Here is a tiny trained network, its code and every weight. The questions are about switching its units off for an input and a target symbol, where a switched-off unit gives its printed mean instead of its output.

import numpy as np


def w(rows, s, z=0):
    codes = np.array(rows[::2]) - 128.0
    scale = np.full(codes.shape[1], s)
    scale[-1] = z or s
    return codes * scale


def f(y):
    return y / 2 * (1 + np.tanh(0.7978845608 * (y + 0.044715 * y**3)))


def softmax(a):
    e = np.exp(a - a.max(-1, keepdims=True))
    return e / e.sum(-1, keepdims=True)


def log_softmax(a):
    a = a - a.max(-1, keepdims=True)
    return a - np.log(np.exp(a).sum(-1, keepdims=True))


def net(x, mask):
    ids = ['αβγδεθλξπστφψ'.index(c) for c in x.split()]
    T = len(ids)
    res = E[ids] + P[:T]
    r = res
    for j in range(3):
        rows = slice(4 * j, 4 * j + 4)
        q, k, v = (r @ M[0][rows].T for M in (Q, K, V))
        z = softmax(np.where(np.tri(T) > 0, q @ k.T / 4**0.5, -1e9)) @ v
        o = O[0][rows]
        res = res + np.where(mask[j], z, o[:, -1]) @ o[:, :-1]
    y = f(res @ A[0][:, :-1].T + A[0][:, -1])
    res = res + np.where(mask[3:19], y, B[0][:, -1]) @ B[0][:, :-1]
    return log_softmax(res[-1] @ U[:, :-1].T + U[:, -1])


Q, K, V, O, A, B = {}, {}, {}, {}, {}, {}
E = w([
[177,99,47,127,13,122,118,153,182,193],'α',
[54,221,93,77,103,81,186,210,91,155],'β',
[80,188,85,86,158,194,82,72,15,132],'γ',
[157,90,205,175,117,120,197,177,50,186],'δ',
[84,204,73,86,168,157,213,210,99,163],'ε',
[56,214,120,112,152,75,175,255,173,170],'θ',
[105,167,96,143,231,161,214,244,181,171],'λ',
[93,36,125,80,104,131,47,172,173,98],'ξ',
[108,145,183,195,213,57,98,39,108,170],'π',
[122,161,117,212,167,93,200,187,116,45],'σ',
[73,156,186,120,94,206,212,107,196,125],'τ',
[152,92,97,106,180,168,242,74,167,89],'φ',
[128,181,63,73,115,78,142,78,166,76],'ψ',
],0.0098)
P = w([
[1,51,41,201,72,131,153,148,63,181],'0',
[14,77,41,190,105,139,166,149,90,174],'1',
[27,87,54,185,113,128,165,153,111,153],'2',
[49,103,67,158,133,131,177,155,122,153],'3',
[64,126,80,147,144,128,176,162,137,143],'4',
[86,142,90,131,150,126,163,149,138,128],'5',
[101,154,112,117,158,122,169,144,155,117],'6',
[122,168,125,107,170,129,165,142,161,106],'7',
[140,185,138,95,178,132,159,138,172,96],'8',
[159,196,153,83,187,127,155,134,175,79],'9',
[175,205,172,62,191,119,154,128,180,70],'10',
[199,225,184,54,206,132,140,116,189,64],'11',
[214,230,202,45,211,123,146,120,197,58],'12',
[231,253,212,26,216,127,136,126,204,47],'13',
],0.0065)
Q[0] = w([
[202,46,146,197,78,139,113,20,87,136],'h1',
[137,67,143,118,117,150,77,138,132,108],'h1',
[206,50,135,175,109,137,115,87,114,139],'h1',
[89,130,112,95,143,102,113,211,217,156],'h1',
[183,38,138,159,78,132,13,35,43,129],'h2',
[125,138,84,83,91,135,127,130,158,73],'h2',
[158,132,178,103,115,120,117,147,89,173],'h2',
[156,79,126,120,57,116,77,165,108,168],'h2',
[111,94,99,134,62,146,133,135,210,58],'h3',
[33,234,158,108,178,134,251,150,199,136],'h3',
[135,82,130,100,76,152,61,43,123,128],'h3',
[189,35,171,142,61,115,76,106,113,214],'h3',
],0.013)
K[0] = w([
[81,112,55,169,95,129,155,132,85,181],'h1',
[88,86,94,118,90,140,93,177,110,152],'h1',
[100,107,102,159,91,125,144,138,100,162],'h1',
[196,110,189,94,118,115,77,117,199,98],'h1',
[3,88,105,147,89,131,136,122,74,221],'h2',
[123,149,76,35,86,172,89,164,224,127],'h2',
[146,99,187,184,139,145,149,214,64,193],'h2',
[94,58,105,174,91,145,135,182,134,169],'h2',
[134,48,64,75,102,125,126,144,214,87],'h3',
[204,158,159,100,166,118,138,94,144,82],'h3',
[82,101,46,137,131,130,96,152,94,134],'h3',
[99,61,87,211,116,108,138,170,95,176],'h3',
],0.013)
V[0] = w([
[120,114,126,161,130,124,79,194,143,180],'h1',
[109,77,144,113,113,114,70,188,179,76],'h1',
[89,28,109,101,64,164,101,38,90,82],'h1',
[127,65,137,146,143,134,58,98,167,134],'h1',
[135,97,156,132,188,223,134,191,178,205],'h2',
[104,211,121,62,68,98,75,157,164,147],'h2',
[96,180,118,47,104,102,71,90,147,187],'h2',
[168,94,69,54,192,199,158,74,206,147],'h2',
[157,97,61,158,204,57,136,76,121,108],'h3',
[153,137,65,137,178,33,84,142,84,113],'h3',
[139,171,75,101,131,110,106,254,42,149],'h3',
[172,111,69,50,142,139,177,117,141,58],'h3',
],0.0074)
O[0] = w([
[133,186,162,99,139,115,111,150,170,144,139],'h1',
[121,102,167,92,170,57,96,201,173,91,208],'h1',
[213,68,82,62,182,138,107,88,149,33,40],'h1',
[165,127,65,77,161,130,84,202,207,111,56],'h1',
[90,219,105,68,128,152,39,176,183,218,172],'h2',
[77,83,100,61,122,64,237,148,120,172,116],'h2',
[44,61,74,64,161,55,192,76,114,192,63],'h2',
[96,63,1,153,120,168,41,164,117,183,251],'h2',
[246,49,111,168,121,131,84,140,113,187,207],'h3',
[205,65,168,112,125,106,136,163,71,228,77],'h3',
[116,131,238,14,186,128,118,163,30,176,82],'h3',
[96,24,123,185,124,182,75,163,42,77,209],'h3',
],0.0062,0.0014)
A[0] = w([
[156,138,165,224,179,75,95,52,107,153,160],'n1',
[252,168,206,139,139,145,171,215,97,126,148],'n2',
[112,163,78,47,185,103,157,146,88,215,67],'n3',
[112,135,140,75,137,197,170,67,4,142,97],'n4',
[126,137,127,108,125,153,134,109,91,146,141],'n5',
[113,127,146,113,138,112,155,144,117,116,110],'n6',
[111,116,181,148,67,155,167,77,117,118,129],'n7',
[104,92,118,70,190,107,90,193,115,86,128],'n8',
[113,25,79,162,118,128,214,106,115,101,134],'n9',
[147,113,198,143,85,171,185,61,139,99,126],'n10',
[229,41,85,106,121,134,73,100,127,125,166],'n11',
[141,151,171,173,150,99,140,112,127,2,48],'n12',
[101,107,228,78,115,43,201,89,99,144,3],'n13',
[159,137,110,96,56,86,131,187,149,219,141],'n14',
[207,157,15,93,90,116,163,165,181,187,142],'n15',
[163,127,69,209,72,176,13,136,112,108,107],'n16',
],0.0063,0.0026)
B[0] = w([
[145,155,139,100,170,92,88,67,177,154,227],'n1',
[197,176,185,127,108,157,131,192,95,87,222],'n2',
[60,64,134,98,116,167,65,93,157,118,215],'n3',
[146,149,112,82,106,169,141,63,50,104,177],'n4',
[137,128,114,115,120,152,120,109,106,138,134],'n5',
[125,125,145,129,131,118,135,127,128,97,140],'n6',
[155,109,92,111,142,92,126,146,142,106,156],'n7',
[138,120,133,94,169,115,91,151,128,73,254],'n8',
[148,118,90,190,175,66,156,213,75,170,208],'n9',
[110,114,61,123,186,60,107,185,138,130,159],'n10',
[69,213,172,100,130,131,142,145,118,166,199],'n11',
[97,154,79,95,103,166,133,106,171,197,161],'n12',
[113,62,165,211,84,76,120,67,153,2,149],'n13',
[125,64,162,123,91,134,132,148,143,197,192],'n14',
[191,70,104,89,36,135,191,72,207,106,202],'n15',
[124,67,177,177,99,159,63,89,138,101,185],'n16',
],0.0066,0.0034)
U = w([
[152,145,148,154,189,74,94,38,174,178,209],'α',
[191,73,116,80,2,146,170,123,177,180,187],'β',
[113,147,115,71,133,197,113,70,50,138,175],'γ',
[69,161,138,141,134,144,89,186,100,241,1],'δ',
[70,228,48,143,125,146,195,116,190,77,86],'ε',
[54,94,201,153,109,109,130,137,122,152,21],'θ',
[129,123,135,136,116,127,131,119,127,112,4],'λ',
[213,195,191,139,111,154,170,200,92,92,229],'ξ',
[129,121,140,128,111,118,137,124,122,111,10],'π',
[134,74,129,211,78,178,58,126,131,87,143],'σ',
[130,73,72,171,178,75,203,192,73,145,165],'τ',
[128,91,164,127,90,97,148,92,121,63,18],'φ',
[113,90,136,67,197,117,61,187,153,72,186],'ψ',
],0.0054,0.0024)

Each question gives the input, a string of symbols that net reads in full, and the target symbol t.
The units are the heads (4 rows each of Q, K, V and O) and the neurons (one row each of A and B). Each row of codes is followed by its name. A weight is (code - 128) times the scale printed after its matrix; where a second scale follows, it is the last column's (O, A, B and U).
mask holds one flag per unit, heads first, then neurons. A switched-off unit (its flag False) gives its mean, the last column of its rows in O or B, instead of its output. The means were averaged over made-up inputs and are rounded, as every weight is.
A unit's drop is (log p(t) with every unit on - log p(t) with that unit switched off) / (log p(t) with every unit on - log p(t) with every unit switched off).
The circuit of an input: a set's keep is (log p(t) with only the set's units on - log p(t) with every unit switched off) / (log p(t) with every unit on - log p(t) with every unit switched off). Starting from the 12 units with the biggest drops (on a tie, the unit counted first), units are removed one at a time, each time the one whose removal leaves the highest keep (on an exact tie, the one counted first), for as long as the keep stays at least 0.8.
circuit, biggest first: the units of the circuit, biggest drop first
top k neurons: the k neurons with the biggest drops, biggest first
which heads matter: for each layer, one digit per head in row order, 1 if its drop is at least 0.15 and else 0, layers parted by /
drop of u: that unit's drop, to one decimal
input ξ γ ξ ξ β, target ψ: circuit, biggest first	[h1; h3; n8]
input α δ ξ α τ ψ δ φ θ, target σ: circuit, biggest first	[h2; h3; n16]
input δ φ α α δ θ σ, target ξ: which heads matter	011
input π α φ σ λ, target σ: circuit, biggest first	[h2; h3; n16]
input τ δ ψ α ε τ ψ ψ ξ λ, target τ: which heads matter	011
input δ β ξ π τ θ α π λ ε δ ξ φ ε, target σ: circuit, biggest first	[h2; h3; n16]
input φ ψ ε, target τ: which heads matter	010
input λ π ξ φ τ ξ ε φ τ φ θ τ θ, target ε: which heads matter	001
input φ π φ γ τ σ, target ε: circuit, biggest first	[h3]
input α τ φ φ σ γ φ ψ ξ β, target τ: circuit, biggest first	[h2; h3; n9]
input π ξ λ α ε π δ π θ ξ γ ψ σ, target τ: which heads matter	010
input γ γ ξ λ ξ σ τ π θ τ σ α π θ, target β: which heads matter	001
input φ τ π τ γ α ξ γ α π β, target β: circuit, biggest first	[h3; n15; n14]
input σ γ α α π λ, target β: top neuron	[n15]
input φ σ ξ δ π ψ τ δ σ, target ε: circuit, biggest first	[h3; n12]
input σ ξ ξ τ α ε π π λ φ δ, target ξ: top 2 neurons	[n2; n3]
input φ ψ ψ θ ψ γ π ξ τ σ σ λ, target ξ: top 2 neurons	[n2; n3]
input γ α β α λ β α ε, target γ: circuit, biggest first	[h3; n4; h1]
input λ ξ ξ τ γ ψ δ φ, target τ: circuit, biggest first	[n9; h3; h2]
input π φ π ξ ψ ε τ τ β, target ε: circuit, biggest first	[h3]
input π σ π π ε λ δ α π φ γ, target γ: which heads matter	100
input α σ π ξ α, target β: which heads matter	000
input α π π γ ξ, target ψ: circuit, biggest first	[h1; n8]
input γ α λ, target δ: which heads matter	111
input ψ τ ψ ξ ξ ξ ξ τ θ θ σ λ, target ξ: which heads matter	010
input α τ φ γ γ, target γ: which heads matter	101
input δ σ ξ ξ δ ξ θ α ξ π σ ξ β, target ξ: top neuron	[n2]
input τ ξ π ε, target β: drop of h3	0.6
input τ δ ξ π ε, target β: drop of n11	0.0
input ξ π ψ ψ θ φ β τ φ σ, target σ: drop of n16	0.3
